Here is a tiny trained network, its code and every weight. The questions are about switching its units off for an input and a target symbol, where a switched-off unit gives its printed mean instead of its output.

import numpy as np


def w(rows, s, z=0):
    codes = np.array(rows[::2]) - 128.0
    scale = np.full(codes.shape[1], s)
    scale[-1] = z or s
    return codes * scale


def f(y):
    return np.maximum(y, 0)


def softmax(a):
    e = np.exp(a - a.max(-1, keepdims=True))
    return e / e.sum(-1, keepdims=True)


def log_softmax(a):
    a = a - a.max(-1, keepdims=True)
    return a - np.log(np.exp(a).sum(-1, keepdims=True))


def net(x, mask):
    ids = ['αβγδεζηθλμξπσφψω'.index(c) for c in x.split()]
    T = len(ids)
    res = E[ids] + P[:T]
    r = res
    for j in range(2):
        rows = slice(2 * j, 2 * j + 2)
        q, k, v = (r @ M[0][rows].T for M in (Q, K, V))
        z = softmax(np.where(np.tri(T) > 0, q @ k.T / 2**0.5, -1e9)) @ v
        o = O[0][rows]
        res = res + np.where(mask[j], z, o[:, -1]) @ o[:, :-1]
    y = f(res @ A[0][:, :-1].T + A[0][:, -1])
    res = res + np.where(mask[2:6], y, B[0][:, -1]) @ B[0][:, :-1]
    return log_softmax(res[-1] @ U[:, :-1].T + U[:, -1])


Q, K, V, O, A, B = {}, {}, {}, {}, {}, {}
E = w([
[102,207,121,47],'α',
[67,61,89,107],'β',
[101,226,97,214],'γ',
[146,248,108,61],'δ',
[77,74,82,145],'ε',
[147,66,123,120],'ζ',
[205,98,87,117],'η',
[126,73,82,155],'θ',
[87,171,116,44],'λ',
[148,119,40,159],'μ',
[83,226,178,65],'ξ',
[41,163,159,82],'π',
[57,234,189,196],'σ',
[175,77,128,208],'φ',
[74,21,190,189],'ψ',
[130,243,180,141],'ω',
],0.015)
P = w([
[85,208,2,136],'0',
[146,192,137,121],'1',
[129,172,146,135],'2',
[141,159,147,129],'3',
[149,152,160,125],'4',
[159,142,178,125],'5',
[160,141,173,133],'6',
[159,138,167,132],'7',
],0.012)
Q[0] = w([
[89,156,123,118],'head 0',
[107,239,179,119],'head 0',
[92,254,163,88],'head 1',
[113,124,166,111],'head 1',
],0.015)
K[0] = w([
[120,71,72,141],'head 0',
[60,202,85,93],'head 0',
[69,147,9,121],'head 1',
[136,164,117,143],'head 1',
],0.016)
V[0] = w([
[183,45,124,156],'head 0',
[99,177,251,206],'head 0',
[187,197,79,230],'head 1',
[49,52,78,210],'head 1',
],0.014)
O[0] = w([
[207,147,161,159,8],'head 0',
[86,47,130,185,108],'head 0',
[202,86,101,231,231],'head 1',
[84,118,254,177,129],'head 1',
],0.015,0.013)
A[0] = w([
[2,162,138,145,131],'neuron 0',
[77,75,228,252,37],'neuron 1',
[125,172,139,94,92],'neuron 2',
[155,77,103,201,254],'neuron 3',
],0.0089,0.0029)
B[0] = w([
[21,86,191,93,189],'neuron 0',
[226,84,96,40,253],'neuron 1',
[224,117,200,215,146],'neuron 2',
[96,254,138,199,211],'neuron 3',
],0.0076,0.025)
U = w([
[22,71,46,107,52],'α',
[8,144,167,168,111],'β',
[66,89,154,147,141],'γ',
[85,170,199,132,61],'δ',
[82,76,167,123,148],'ε',
[139,143,180,92,125],'ζ',
[187,184,136,87,74],'η',
[91,216,137,91,162],'θ',
[146,35,104,139,172],'λ',
[32,171,94,220,130],'μ',
[133,101,41,90,141],'ξ',
[107,149,97,72,168],'π',
[69,109,107,198,255],'σ',
[160,84,115,223,75],'φ',
[184,70,157,78,104],'ψ',
[86,3,48,197,162],'ω',
],0.0073,0.0089)

Each question gives the input, a string of symbols that net reads in full, and the target symbol t.
The units are the heads (2 rows each of Q, K, V and O) and the neurons (one row each of A and B). Each row of codes is followed by its name. A weight is (code - 128) times the scale printed after its matrix; where a second scale follows, it is the last column's (O, A, B and U).
mask holds one flag per unit, heads first, then neurons. A switched-off unit (its flag False) gives its mean, the last column of its rows in O or B, instead of its output. The means were averaged over made-up inputs and are rounded, as every weight is.
A unit's drop is (log p(t) with every unit on - log p(t) with that unit switched off) / (log p(t) with every unit on - log p(t) with every unit switched off).
The circuit of an input: a set's keep is (log p(t) with only the set's units on - log p(t) with every unit switched off) / (log p(t) with every unit on - log p(t) with every unit switched off). Starting from all 6 units, units are removed one at a time, each time the one whose removal leaves the highest keep (on an exact tie, the one counted first), for as long as the keep stays at least 0.8.
units of the circuit, in order: the units of the circuit, biggest drop first
k most important neurons: the k neurons with the biggest drops, biggest first
heads that matter: for each layer, one digit per head in row order, 1 if its drop is at least 0.15 and else 0, layers parted by /
input λ σ ξ θ ψ, target ψ: most important neuron	(neuron 1)
input β δ ζ ξ σ η φ σ, target δ: units of the circuit, in order	(head 0; head 1)
input λ σ η φ ψ η φ, target ψ: heads that matter	11
input ω η ω β ξ ξ, target μ: units of the circuit, in order	(head 1; neuron 1; neuron 3)
input ε λ β ξ ξ η η π, target ζ: units of the circuit, in order	(head 0; head 1; neuron 1)
input μ σ μ π, target η: heads that matter	10
input π γ θ π ε ω α π, target β: units of the circuit, in order	(neuron 1; head 1)
input η π σ α, target σ: heads that matter	01
input ψ ζ η η π ψ π, target ε: 2 most important neurons	(neuron 0; neuron 1)
input β η λ, target δ: units of the circuit, in order	(head 1; head 0; neuron 2)
input β γ ε φ ξ β ξ, target δ: 2 most important neurons	(neuron 1; neuron 2)
input θ σ δ ξ β σ σ π, target ψ: units of the circuit, in order	(head 1; neuron 1)
input π β ψ μ δ, target β: 2 most important neurons	(neuron 1; neuron 0)
input μ σ μ φ δ ω, target η: units of the circuit, in order	(head 0)
input γ φ α α λ ζ ω ξ, target φ: heads that matter	01
input ξ ζ ε π σ, target α: heads that matter	11
input ε φ λ, target ζ: units of the circuit, in order	(head 1; head 0; neuron 3)
input ξ ξ γ λ λ, target α: heads that matter	10
input δ ξ ζ, target ξ: heads that matter	01
input ψ ψ φ π ε φ ξ ξ, target ε: most important neuron	(neuron 0)
input β γ ξ ξ φ, target φ: 3 most important neurons	(neuron 3; neuron 0; neuron 1)
input ψ σ α σ, target ε: 2 most important neurons	(neuron 1; neuron 0)
input δ ψ γ, target ξ: 2 most important neurons	(neuron 3; neuron 0)
input φ σ η π β θ γ ξ, target λ: units of the circuit, in order	(neuron 1; head 1; head 0)
